Here is a tiny trained network, its code and every weight. The questions are about switching its units off for an input and a class, where a switched-off unit gives its printed mean instead of its output.

import numpy as np


def w(rows, s, z=0):
    codes = np.array(rows[::2]) - 128.0
    scale = np.full(codes.shape[1], s)
    scale[-1] = z or s
    return codes * scale


def f(y):
    return y / 2 * (1 + np.tanh(0.7978845608 * (y + 0.044715 * y**3)))


def log_softmax(a):
    a = a - a.max(-1, keepdims=True)
    return a - np.log(np.exp(a).sum(-1, keepdims=True))


def net(x, mask):
    res = np.array(x, float).reshape(1, 3) / 4 @ E
    y = f(res @ A[0][:, :-1].T + A[0][:, -1])
    res = res + np.where(mask, y, B[0][:, -1]) @ B[0][:, :-1]
    return log_softmax(res[-1] @ U[:, :-1].T + U[:, -1])


A, B = {}, {}
E = w([
[145,128,179,147,122,30,130,102,146,131,127,68],'x0',
[131,126,6,131,125,62,130,127,132,131,133,141],'x1',
[121,132,151,134,141,88,132,93,161,131,95,254],'x2',
],0.008)
A[0] = w([
[114,120,134,116,133,112,129,128,119,112,132,142,195],'n0',
[113,131,146,127,124,115,110,153,127,137,148,138,228],'n1',
[124,127,96,116,136,161,116,132,117,120,131,16,92],'n2',
[96,115,109,120,150,147,110,112,102,125,134,139,75],'n3',
[126,127,139,151,137,107,119,107,128,140,113,102,74],'n4',
[133,113,203,126,112,166,139,143,145,135,121,126,76],'n5',
[131,135,44,127,125,78,138,133,116,137,124,131,62],'n6',
[136,123,146,146,135,102,113,126,133,132,156,130,66],'n7',
[143,125,142,127,106,110,117,128,121,134,127,177,159],'n8',
[136,118,21,132,127,62,124,131,130,127,124,133,100],'n9',
[148,132,133,134,138,136,135,123,112,138,128,132,254],'n10',
[135,128,107,120,115,174,135,145,125,130,122,153,77],'n11',
[137,139,157,107,142,86,127,124,141,121,113,215,112],'n12',
[146,106,106,129,140,150,134,133,126,129,138,58,104],'n13',
[136,143,98,152,151,207,132,116,115,132,140,152,75],'n14',
[144,126,240,128,125,180,132,126,130,130,124,132,114],'n15',
[120,119,166,144,116,80,135,123,129,135,126,212,82],'n16',
[125,117,104,121,111,188,125,164,143,129,135,164,81],'n17',
[101,135,197,138,151,156,122,114,98,125,121,115,83],'n18',
[150,119,152,122,129,96,125,137,127,128,115,195,80],'n19',
[119,136,111,143,124,158,142,104,146,123,101,102,211],'n20',
[139,138,180,125,120,155,125,143,124,128,124,136,67],'n21',
[123,115,151,158,124,113,116,125,127,117,136,192,125],'n22',
[114,129,156,115,149,96,127,107,130,137,150,186,91],'n23',
[130,136,84,121,121,238,132,135,118,128,122,178,90],'n24',
[133,125,117,137,119,151,129,134,128,135,141,53,83],'n25',
[121,142,104,132,109,162,136,148,113,132,134,70,105],'n26',
[134,130,207,130,119,8,132,123,135,132,121,70,80],'n27',
[131,133,174,126,127,32,130,141,119,122,138,98,47],'n28',
],0.017,0.009)
B[0] = w([
[95,102,168,107,112,102,134,162,157,105,92,120,182],'n0',
[120,78,129,137,110,101,140,190,147,138,139,142,214],'n1',
[144,192,143,132,93,145,129,153,109,149,55,131,245],'n2',
[141,136,97,142,143,150,118,77,98,140,135,139,130],'n3',
[139,131,118,152,147,166,125,89,127,110,122,108,131],'n4',
[139,203,102,119,129,141,140,86,117,110,204,114,182],'n5',
[119,200,107,108,148,121,120,82,133,107,200,106,201],'n6',
[114,150,123,125,168,155,122,99,132,114,107,117,122],'n7',
[138,124,120,125,107,121,130,158,124,142,105,125,180],'n8',
[109,186,93,134,120,106,119,113,150,116,253,127,254],'n9',
[114,49,108,120,104,76,115,223,151,121,106,115,246],'n10',
[119,136,124,122,160,167,144,68,143,136,125,138,157],'n11',
[141,183,139,154,115,162,139,163,108,128,74,135,220],'n12',
[129,185,142,124,132,161,113,153,137,134,73,136,197],'n13',
[145,121,118,124,165,161,147,51,115,126,124,141,183],'n14',
[113,182,85,122,118,86,126,125,153,114,236,128,242],'n15',
[146,180,135,105,106,154,129,128,121,127,47,97,201],'n16',
[139,104,120,148,175,136,99,64,94,120,102,127,183],'n17',
[117,199,108,135,145,128,107,105,121,125,195,132,180],'n18',
[140,180,100,140,131,140,111,128,104,149,85,149,172],'n19',
[108,80,144,125,106,89,121,176,156,101,98,135,206],'n20',
[111,192,91,140,131,127,104,69,128,118,144,111,151],'n21',
[129,166,151,133,125,146,123,146,113,141,93,118,182],'n22',
[131,187,156,132,129,149,133,119,118,148,95,138,172],'n23',
[126,33,121,122,145,124,131,50,146,140,81,110,248],'n24',
[136,194,132,133,127,155,146,126,110,132,68,136,191],'n25',
[133,175,135,143,115,124,133,140,114,139,71,139,202],'n26',
[122,13,105,123,160,149,135,52,136,140,92,140,249],'n27',
[132,106,115,123,179,146,114,33,109,124,100,132,184],'n28',
],0.028,0.0084)
U = w([
[138,188,128,143,71,146,131,183,130,156,35,128,134],'0',
[92,181,84,123,114,86,106,124,166,89,211,102,131],'1',
[119,39,105,130,181,145,128,66,147,137,80,130,152],'2',
[114,53,164,122,67,69,146,254,161,123,126,129,253],'3',
[157,112,184,131,139,140,150,172,119,142,165,122,90],'4',
[152,113,177,155,149,150,133,143,105,122,157,121,85],'5',
[171,122,156,163,128,141,180,141,74,107,181,180,86],'6',
],0.009,0.0066)

Each question gives the input, the list of numbers given to net, and the class t.
The units are the neurons (one row each of A and B). Each row of codes is followed by its name. A weight is (code - 128) times the scale printed after its matrix; where a second scale follows, it is the last column's (A, B and U).
mask holds one flag per neuron, in row order. A switched-off neuron (its flag False) gives its mean, the last column of its row in B, instead of its output. The means were averaged over made-up inputs and are rounded, as every weight is.
A unit's drop is (log p(t) with every unit on - log p(t) with that unit switched off) / (log p(t) with every unit on - log p(t) with every unit switched off).
The circuit of an input: a set's keep is (log p(t) with only the set's units on - log p(t) with every unit switched off) / (log p(t) with every unit on - log p(t) with every unit switched off). Starting from the 12 units with the biggest drops (on a tie, the unit counted first), units are removed one at a time, each time the one whose removal leaves the highest keep (on an exact tie, the one counted first), for as long as the keep stays at least 0.8.
units of the circuit, in order: the units of the circuit, biggest drop first
k most important neurons: the k neurons with the biggest drops, biggest first
drop when u is switched off: that unit's drop, to one decimal
input [6,8,2], class 1: units of the circuit, in order : n9
input [-8,-8,7], class 1: 3 most important neurons : n15, n5, n27
input [5,-4,-1], class 2: 4 most important neurons : n27, n9, n28, n6
input [4,1,2], class 2: 2 most important neurons : n27, n28
input [-4,-3,-3], class 2: 2 most important neurons : n24, n9
input [-7,8,4], class 1: 2 most important neurons : n9, n6
input [8,2,-7], class 2: 3 most important neurons : n27, n28, n12
input [7,-6,-2], class 2: 4 most important neurons : n27, n28, n9, n6
input [-8,-8,-5], class 1: 2 most important neurons : n15, n5
input [-3,0,0], class 3: 2 most important neurons : n27, n28
input [8,7,-5], class 2: 3 most important neurons : n27, n28, n15
input [-3,-3,-2], class 3: 2 most important neurons : n9, n27
input [2,8,6], class 1: 2 most important neurons : n9, n6
input [-6,-7,-2], class 1: units of the circuit, in order : n15
input [-8,-6,1], class 2: drop when n24 is switched off : 3.3
input [6,-7,5], class 1: drop when n27 is switched off : 0.0
input [1,-3,3], class 3: drop when n9 is switched off : 0.1
